Each row has two labels, one from each of two sets.
[ -5.5  18.7  -3.0  -0.3 -25.0  -3.6 -21.1   8.8 -38.9  18.0   8.5   9.5
  18.3   2.2   2.9  18.7   8.4 -30.4  -9.9 -59.3  -0.3  11.8 -74.9 -11.5
  -1.9 -15.1  -9.7 -35.7 -10.2   3.6 -19.5   4.9 -17.8  -8.1  16.0   0.6
  -5.7 -15.1  18.8  13.0   8.8  11.0  -7.5  -7.8 -11.9 -41.3 -13.2  19.0
   7.5] => q414/T
[-24.9  28.9   0.2  22.0  -3.8 -22.0  13.5  37.1 -51.3  25.2   8.6  12.9
   6.2  -2.8   6.9  19.3 -11.5 -32.3  10.3 -23.9  -6.1 -10.1 -60.8 -15.5
  -0.8 -15.1  -6.1 -55.4  -1.9   1.0  -8.0   6.9 -10.1  -1.7  15.5 -16.4
   8.2  -3.2 -18.7  -2.7  12.3  -9.1   6.4  18.2 -16.2 -36.2 -12.5  28.6
 -40.4] => q414/Z
[ 14.5   3.7  -6.5  39.4 -20.7  21.3 -13.3  -7.1 -17.5   4.0 -29.4  -0.2
  11.1  11.1 -25.4  -4.7  22.1 -13.8  -0.8 -55.0 -33.4  29.1   6.5   0.5
  -2.7  20.6   0.4  28.6 -19.1   9.0  -5.6   7.1   7.4 -28.1 -15.1  48.9
  22.9   3.5  10.2  17.4   5.4  -9.1 -33.0  -7.0 -28.8   2.6 -25.7 -21.9
  50.0] => Q625/Z
[-15.5  47.2  -4.1  16.5 -16.5   3.6  26.2  12.2 -34.8  10.0   3.2  17.7
   9.9   8.1  -3.5  21.0  16.2 -27.9 -22.6 -49.5 -11.7  18.7 -48.8  -0.5
  -6.9  -6.9  -7.6 -43.3 -20.9  -1.3  15.5   2.0 -12.3 -21.0  20.2  11.0
  14.4 -17.4   9.9  -0.4  10.5  -4.0  -4.1   1.7 -22.8 -24.7 -12.9  17.7
  -4.0] => q414/Z
[ -4.5 -12.0   0.7  16.0 -21.6  10.8 -27.9  16.6 -39.6  21.1 -18.9  24.9
   7.2  20.7 -17.2   9.4 -18.2  -3.0  18.3 -32.3   0.7   6.4 -35.1 -14.7
   0.1  10.7   3.6   9.2 -16.3  -3.6  -1.6  18.1   5.9   9.6 -18.0  -3.8
  10.4  27.3 -24.1  21.8  13.2  -2.5 -29.9 -19.6   6.5 -10.8  -8.5  -7.6
 -18.8] => q135/Z
[ -0.3  22.7   1.2   3.3  -3.4 -12.0  -0.4  -5.7 -50.1  14.8  20.6 -19.1
  10.2 -21.2   2.2   2.7  11.1 -34.9  -6.1 -12.9 -17.5  -8.3 -61.9 -22.9
  13.0  -6.2 -13.8 -40.4  -2.2   4.8 -51.7 -11.7 -15.5 -28.5  24.0   5.0
  -0.6 -20.3  12.1  12.2  -9.9  -8.9   4.6  10.6 -21.6 -46.4 -10.2  15.5
  12.7] => q414/T
[  3.0  33.2 -18.1  30.7 -24.0  14.5  -3.5  -5.9 -11.3  20.8 -18.8  13.3
   5.6  14.9 -20.7  14.7   9.1 -17.6  -5.6 -56.3 -24.4  24.4 -18.7  -3.3
  23.3  10.3   2.6 -12.6 -24.2   4.4   3.5   2.0   3.3 -12.4 -15.4  36.7
  12.5  -3.2   3.2  13.3   9.6  -3.0  -7.1   0.9 -29.9  -5.1 -25.7  -5.0
  10.8] => Q625/Z
[-24.0  35.4  -4.5  28.1 -14.2 -16.3   6.7   1.2 -40.4  14.4  -1.7  15.6
  12.0   4.1  -1.3   8.6   3.6 -45.0 -15.1 -57.0 -19.1  19.2 -38.8 -14.3
   6.7 -12.6   1.6 -41.6 -14.3   0.6   0.5   1.6 -12.4 -18.4  21.2   7.4
  13.7 -32.1  -0.5   8.1  13.3  -0.5   8.7  12.9 -33.5 -36.8 -19.4  13.1
  -2.0] => q414/Z
[ -8.8  -2.9 -14.0  31.7  -9.3   5.1 -15.3   2.8 -37.4   5.5 -32.6   4.8
   5.4  21.8 -17.1  -3.3   9.3 -13.4  -0.4 -32.8  -5.7  14.5 -15.1 -14.9
   0.7  11.2   3.0  19.9 -23.2   1.3   8.7  14.7   4.7 -12.1  -9.7  25.0
  28.5  13.0 -11.5  11.7  14.9  -6.3 -27.7 -19.5 -17.0  -7.7 -26.7  -7.9
  30.1] => Q625/Z
[-15.8  38.6   2.3  11.8  -7.7 -15.4  24.3   9.3 -28.2   0.2  11.8   9.1
   7.7   2.1  -0.7  29.5  14.5 -26.7 -19.5 -24.6   3.0   3.8 -33.8 -10.4
  -5.8 -11.6 -14.2 -24.0  -3.1   0.1  -1.6   6.1 -17.1 -14.4  24.9   5.6
   1.4 -26.9   2.6  -7.3   9.4   4.3  -2.4  13.3 -21.3 -37.6 -15.8  20.3
  -5.0] => q414/Z
[-16.9  35.4   6.8  15.8 -20.9  -1.6  14.1  16.5 -20.2   8.2  12.2  24.2
  13.9   8.5  -7.2  28.8  15.8 -18.4 -26.6 -42.4   1.4  18.6 -33.0 -11.5
  -7.5  -6.2   0.2 -28.0   0.4   1.3  12.1   6.3 -12.5  -6.7  21.2   1.2
   7.6 -21.7   9.8   3.8  15.5   9.2   2.7  13.5 -23.2 -17.3 -30.3  25.4
 -14.2] => q414/B
[ -6.3 -22.0  13.2  31.0 -24.9   5.9 -40.4   3.4 -46.7  19.8 -17.3  14.9
   8.9  11.9  -7.5   7.6 -38.0 -15.0  17.6 -23.3   3.1   7.4 -29.6 -13.0
   7.0   6.3  -5.2   3.7 -16.1  -5.7 -19.5  17.0  -9.1  21.8 -26.4 -22.7
   4.1  11.0 -21.4  29.3   8.7   0.6 -21.4 -12.0  -0.3   2.7 -27.9  -4.6
  -6.7] => q135/Z
[ -6.0   1.8   1.7  31.9 -30.2  16.4 -28.7  10.8 -32.6  27.9  -9.1  30.8
  13.9  20.1 -13.6  22.9 -13.1  -0.2  17.0 -27.9  -2.9  23.1 -21.7 -19.1
  11.3   8.8  -1.0  -6.1  -7.9  -9.9   5.0  16.3 -12.1  26.7 -18.5 -18.5
   3.0  18.5 -14.5  26.9   2.8  13.8 -24.2 -20.1   0.5  14.6 -30.4  -1.1
 -13.5] => q135/Z
[ 27.8  10.0  -4.0  15.4 -40.1  19.2 -33.7   9.3   0.9  25.3  12.5   9.8
  14.3   0.6   9.3  -2.8 -19.2  -9.7   1.6 -74.4   2.9  25.2 -45.0  12.3
  19.5  -8.4  -6.2 -11.8  -4.3   2.4   4.3  -6.3 -24.2  -9.8 -13.4 -25.1
 -16.2  -2.4  37.6  12.7  -7.5   1.3  14.9  14.9 -16.4  20.8   6.7  -8.3
  -2.1] => q135/S
[ -9.0   4.4  16.5  16.7 -16.4  11.5  -8.7  24.7 -52.1   5.7 -11.2  34.7
  13.8  38.7  -8.6  38.5  -3.5  -3.5 -13.4 -14.8  14.6  14.9 -36.5  -7.6
  -3.4   3.3   2.5   8.0   1.6  -9.3  16.5  16.6 -14.3   9.0   1.9 -20.2
  16.9  21.0 -21.1  25.7  20.4  -5.9 -32.9 -31.7  -5.5   8.7 -42.3  -4.3
  -3.8] => q135/B
[-27.0  11.7 -13.9   3.7   4.9 -35.5   5.5   0.0 -67.5  25.6 -20.4  -7.2
   5.2   0.3  13.5  -2.6 -32.7 -37.1  23.5  10.7 -27.2 -11.3 -59.8 -15.3
   8.8  11.3   4.3 -55.1  -6.0  -5.2 -15.5   3.7  14.9  -8.8  -1.4  -1.4
  28.8  14.1 -57.2 -11.7  20.8 -40.2   8.0  14.5   2.4 -37.3   2.6  16.4
 -64.2] => q414/Z
[ -3.1  14.4  -7.9 -11.6 -23.2   6.1 -23.3  25.9 -18.7  16.1   3.4  22.7
   7.0   4.4   4.1  -8.0   4.4  -7.4 -11.0 -67.3  17.1  14.4 -62.1  23.9
   2.5  -6.9  -0.9 -25.6 -15.5   4.8  16.8  -9.4  -4.5 -19.0  -4.4   6.1
  -1.4   8.6  23.5   7.3   4.9   3.3  13.5   7.9 -23.0  -6.6  13.7   8.4
  -7.6] => q414/S
[-18.5  20.5  -3.0  18.1 -13.0  -5.9   4.6   9.5 -36.6   0.7   2.9   7.8
  11.3  11.4  -9.8  10.8  10.0 -25.1 -16.0 -44.2  -4.2  10.8 -37.4 -11.2
  -3.8  -4.0  -9.0 -32.1  -8.5   9.0  -1.0   8.9  -7.6  -9.2  20.1   6.1
   9.5 -26.3  -3.0  14.4  26.7  -3.1  -5.2   5.9 -20.6 -31.7 -19.6  23.3
   6.2] => q414/Z
[-24.7  31.1  -7.0  20.3 -10.0 -28.3  23.0  -3.2 -52.6  12.1  -5.9   2.7
   5.3 -22.2  -6.8  18.5   1.4 -42.6 -12.4 -38.7 -18.6  10.3 -38.6 -26.5
  -3.0  -6.9  -4.6 -43.0  -8.8   2.0  -6.9   6.9  -5.4 -14.6  21.2   5.6
  12.5 -26.0 -13.6 -11.2   8.5  -5.3  -3.3   2.0 -22.4 -41.7 -16.1  29.0
 -17.3] => q414/Z
[-21.4  49.7  10.5   5.0   8.5 -22.7  22.7  22.8 -60.9   1.9  11.8  18.0
   8.8  26.4  16.2  24.5  13.2 -18.8 -31.0 -25.7   5.0  -2.2 -70.7  12.7
  -3.0  -8.4  -2.0 -41.9  39.5  -7.2  13.0  11.1  -8.0 -39.8  37.1  -6.8
  22.0  -7.6 -12.2   5.9  16.9 -28.9  -0.2  -2.3 -29.9 -29.7 -16.4  28.9
 -15.7] => q414/B
[ -1.5  25.8   8.8  21.0 -14.0  -9.7   6.1   6.3 -38.6  15.3  14.6   0.5
  10.3   2.1  -6.7  18.3   1.9 -28.1 -14.2 -35.8 -15.0   9.4 -37.0  -5.5
   5.9  -7.1  -0.5 -22.7  -3.0  -7.4 -12.8   0.2 -18.3 -17.3  13.2 -13.6
   3.2 -24.9  13.0   2.1   5.9  -8.0   1.9   7.1 -22.7 -19.6  -6.8  19.6
  -0.6] => q414/Z
[ 35.9  41.2  24.6  -2.3 -19.4   4.9   8.1  10.8 -40.1  -5.9  32.2  -1.1
  34.1 -16.5  -6.6  18.6  22.5 -27.0 -28.8 -84.0 -10.9  20.8 -74.6 -10.5
   8.7 -26.1 -22.5 -25.5   2.2  -5.3 -33.7 -13.3 -40.0 -53.1  28.9   2.2
 -10.6 -41.3  48.5  30.5 -21.1   1.7  -1.8  -5.2 -38.4 -30.4 -15.6  10.8
  49.6] => q414/T
[ 17.4  35.9  16.0   7.8 -14.4   4.1  15.1   8.3 -36.4  13.1  31.6  -0.8
  19.3 -15.8   2.7  17.7   7.5 -18.4 -10.4 -38.5 -20.4  -2.2 -46.3  -9.9
  10.0  -4.9 -11.2 -30.0   9.4 -11.6 -28.4 -25.2 -27.7 -20.0  23.6  -9.6
  -6.0 -29.6  14.4  10.3  -9.5  -8.5   1.1   5.2 -19.4 -17.8  -7.4   9.2
   0.7] => q414/S
[ 17.0  34.6  11.9  -5.2 -22.2  -5.9   0.1   7.1 -17.0  31.1  41.3  -5.0
  16.1 -18.3  15.0   7.8  -9.9 -30.8 -25.6 -67.8 -17.6  16.7 -56.1  13.7
  20.8 -18.6  -7.5 -55.6   6.1  -9.3 -15.4 -24.5 -30.6 -28.9  11.1 -14.4
 -25.6 -38.7  42.2 -10.8 -10.7 -14.4  40.4  36.0 -22.5 -12.4  25.9  23.0
 -19.8] => q414/S
[ 28.3   7.1   2.8  17.0 -23.6  17.0 -21.3  -5.7 -24.0  22.9  11.1  -7.1
  12.3  -7.7 -12.4  -4.4  -3.1  -6.5  10.7 -55.0 -34.0   2.2 -19.0 -11.0
  12.1   7.9  -5.1   5.9 -14.4   5.7 -22.8  -8.8  -6.9 -17.1  -8.8  14.6
  -2.4   4.0  13.0  21.1 -34.5 -10.9 -18.4  -7.6 -18.7   4.3 -10.7 -18.1
  23.2] => Q625/T
[ 23.0  17.5   0.0  -6.2 -32.3  39.4  -5.6 -14.9  -2.8  21.9   2.6  -2.7
  11.2 -13.3 -38.4   0.3  11.7 -14.3   9.1 -61.7 -23.0   4.1 -22.3 -20.7
  -9.0   6.0  12.5   5.7 -18.8  22.6 -33.3   5.3  -9.2  -1.8 -14.7  44.8
 -15.4   3.9  41.6  10.1 -21.0   6.5 -25.2 -29.7 -14.2  -7.5 -19.1 -22.1
  40.3] => Q625/S
